Here is a tiny trained network, its code and every weight. The questions are about switching its units off for an input and a class, where a switched-off unit gives its printed mean instead of its output.

import numpy as np


def w(rows, s, z=0):
    codes = np.array(rows[::2]) - 128.0
    scale = np.full(codes.shape[1], s)
    scale[-1] = z or s
    return codes * scale


def f(y):
    return y / 2 * (1 + np.tanh(0.7978845608 * (y + 0.044715 * y**3)))


def log_softmax(a):
    a = a - a.max(-1, keepdims=True)
    return a - np.log(np.exp(a).sum(-1, keepdims=True))


def net(x, mask):
    res = np.array(x, float).reshape(1, 6) / 4 @ E
    y = f(res @ A[0][:, :-1].T + A[0][:, -1])
    res = res + np.where(mask, y, B[0][:, -1]) @ B[0][:, :-1]
    return log_softmax(res[-1] @ U[:, :-1].T + U[:, -1])


A, B = {}, {}
E = w([
[47,32,106,123,112,164],'x0',
[170,132,81,35,52,161],'x1',
[203,82,76,186,135,196],'x2',
[98,179,157,142,143,254],'x3',
[124,133,124,137,119,128],'x4',
[128,129,127,129,127,128],'x5',
],0.012)
A[0] = w([
[77,154,141,101,105,99,68],'neuron 1',
[36,138,132,60,146,95,98],'neuron 2',
[131,120,137,154,59,62,50],'neuron 3',
[106,119,156,194,130,92,114],'neuron 4',
[184,59,73,124,116,5,2],'neuron 5',
[61,74,82,112,80,147,137],'neuron 6',
[182,60,66,176,131,158,119],'neuron 7',
[67,59,125,99,152,155,101],'neuron 8',
[177,91,55,166,144,156,76],'neuron 9',
[91,88,141,185,172,90,132],'neuron 10',
[107,181,135,104,146,214,15],'neuron 11',
[94,125,112,181,188,94,109],'neuron 12',
[33,173,135,70,100,98,130],'neuron 13',
[151,133,83,64,52,141,122],'neuron 14',
[232,202,162,112,163,100,97],'neuron 15',
[82,33,122,113,132,132,112],'neuron 16',
[154,118,87,62,88,121,126],'neuron 17',
[100,122,143,174,198,95,119],'neuron 18',
[92,144,177,90,113,97,107],'neuron 19',
[160,108,77,40,39,96,110],'neuron 20',
[138,90,165,188,182,87,132],'neuron 21',
],0.012,0.0054)
B[0] = w([
[179,123,132,161,177,103,176],'neuron 1',
[133,116,82,159,171,113,214],'neuron 2',
[63,121,100,139,145,134,167],'neuron 3',
[154,93,176,109,115,141,184],'neuron 4',
[7,187,122,107,182,168,240],'neuron 5',
[149,186,152,149,93,123,207],'neuron 6',
[154,108,71,154,195,85,227],'neuron 7',
[106,174,131,192,69,89,190],'neuron 8',
[151,72,70,153,168,89,204],'neuron 9',
[128,111,176,102,98,170,207],'neuron 10',
[33,146,174,86,183,205,200],'neuron 11',
[177,114,153,90,97,170,191],'neuron 12',
[186,87,81,142,173,109,236],'neuron 13',
[169,84,176,109,92,149,238],'neuron 14',
[132,184,86,177,51,47,247],'neuron 15',
[128,192,101,182,77,89,197],'neuron 16',
[135,95,177,102,102,157,211],'neuron 17',
[125,89,156,113,84,146,203],'neuron 18',
[153,93,67,153,157,128,194],'neuron 19',
[149,116,149,80,109,176,254],'neuron 20',
[171,122,169,75,114,164,207],'neuron 21',
],0.014,0.011)
U = w([
[171,47,174,64,53,203,107],'0',
[129,231,108,189,15,91,65],'1',
[175,39,72,155,227,118,74],'2',
[2,170,140,91,195,217,253],'3',
],0.013,0.0068)

Each question gives the input, the list of numbers given to net, and the class t.
The units are the neurons (one row each of A and B). Each row of codes is followed by its name. A weight is (code - 128) times the scale printed after its matrix; where a second scale follows, it is the last column's (A, B and U).
mask holds one flag per neuron, in row order. A switched-off neuron (its flag False) gives its mean, the last column of its row in B, instead of its output. The means were averaged over made-up inputs and are rounded, as every weight is.
A unit's drop is (log p(t) with every unit on - log p(t) with that unit switched off) / (log p(t) with every unit on - log p(t) with every unit switched off).
The circuit of an input: a set's keep is (log p(t) with only the set's units on - log p(t) with every unit switched off) / (log p(t) with every unit on - log p(t) with every unit switched off). Starting from the 12 units with the biggest drops (on a tie, the unit counted first), units are removed one at a time, each time the one whose removal leaves the highest keep (on an exact tie, the one counted first), for as long as the keep stays at least 0.8.
units of the circuit, in order: the units of the circuit, biggest drop first
k most important neurons: the k neurons with the biggest drops, biggest first
drop when u is switched off: that unit's drop, to one decimal
input [-4,5,-7,1,2,4], class 2: units of the circuit, in order -> (neuron 13)
input [-5,5,7,-8,-1,-6], class 3: 2 most important neurons -> (neuron 5; neuron 13)
input [3,3,-6,5,6,-4], class 2: 2 most important neurons -> (neuron 13; neuron 5)
input [-1,-7,7,1,-8,1], class 0: 2 most important neurons -> (neuron 21; neuron 10)
input [-4,5,6,7,5,-1], class 3: 2 most important neurons -> (neuron 11; neuron 13)
input [5,4,-5,-6,-2,-1], class 3: 2 most important neurons -> (neuron 5; neuron 15)
input [8,-8,-2,-5,7,7], class 0: 2 most important neurons -> (neuron 10; neuron 21)
input [-7,0,5,8,-7,-5], class 3: 2 most important neurons -> (neuron 11; neuron 16)
input [3,7,-8,1,3,-6], class 2: 2 most important neurons -> (neuron 13; neuron 2)
input [8,2,0,-7,8,-4], class 1: 3 most important neurons -> (neuron 16; neuron 6; neuron 8)
input [-4,-2,4,-2,-8,6], class 1: 4 most important neurons -> (neuron 15; neuron 13; neuron 19; neuron 2)
input [2,-1,-5,5,-8,2], class 2: 3 most important neurons -> (neuron 5; neuron 13; neuron 2)
input [4,3,4,-3,-8,7], class 1: 3 most important neurons -> (neuron 16; neuron 6; neuron 13)
input [-2,2,2,3,-6,-3], class 3: 2 most important neurons -> (neuron 13; neuron 16)
input [-5,-4,-1,-4,-7,6], class 1: most important neuron -> (neuron 15)
input [6,-1,-5,0,-8,6], class 1: drop when neuron 16 is switched off -> 0.3
input [2,-5,-5,-2,1,5], class 0: drop when neuron 7 is switched off -> 0.9
input [-3,-5,-2,-5,8,-6], class 0: drop when neuron 11 is switched off -> 0.3
input [1,-6,-2,-1,8,8], class 0: drop when neuron 18 is switched off -> 0.0
input [-7,-8,1,-4,5,3], class 0: units of the circuit, in order -> (neuron 21)
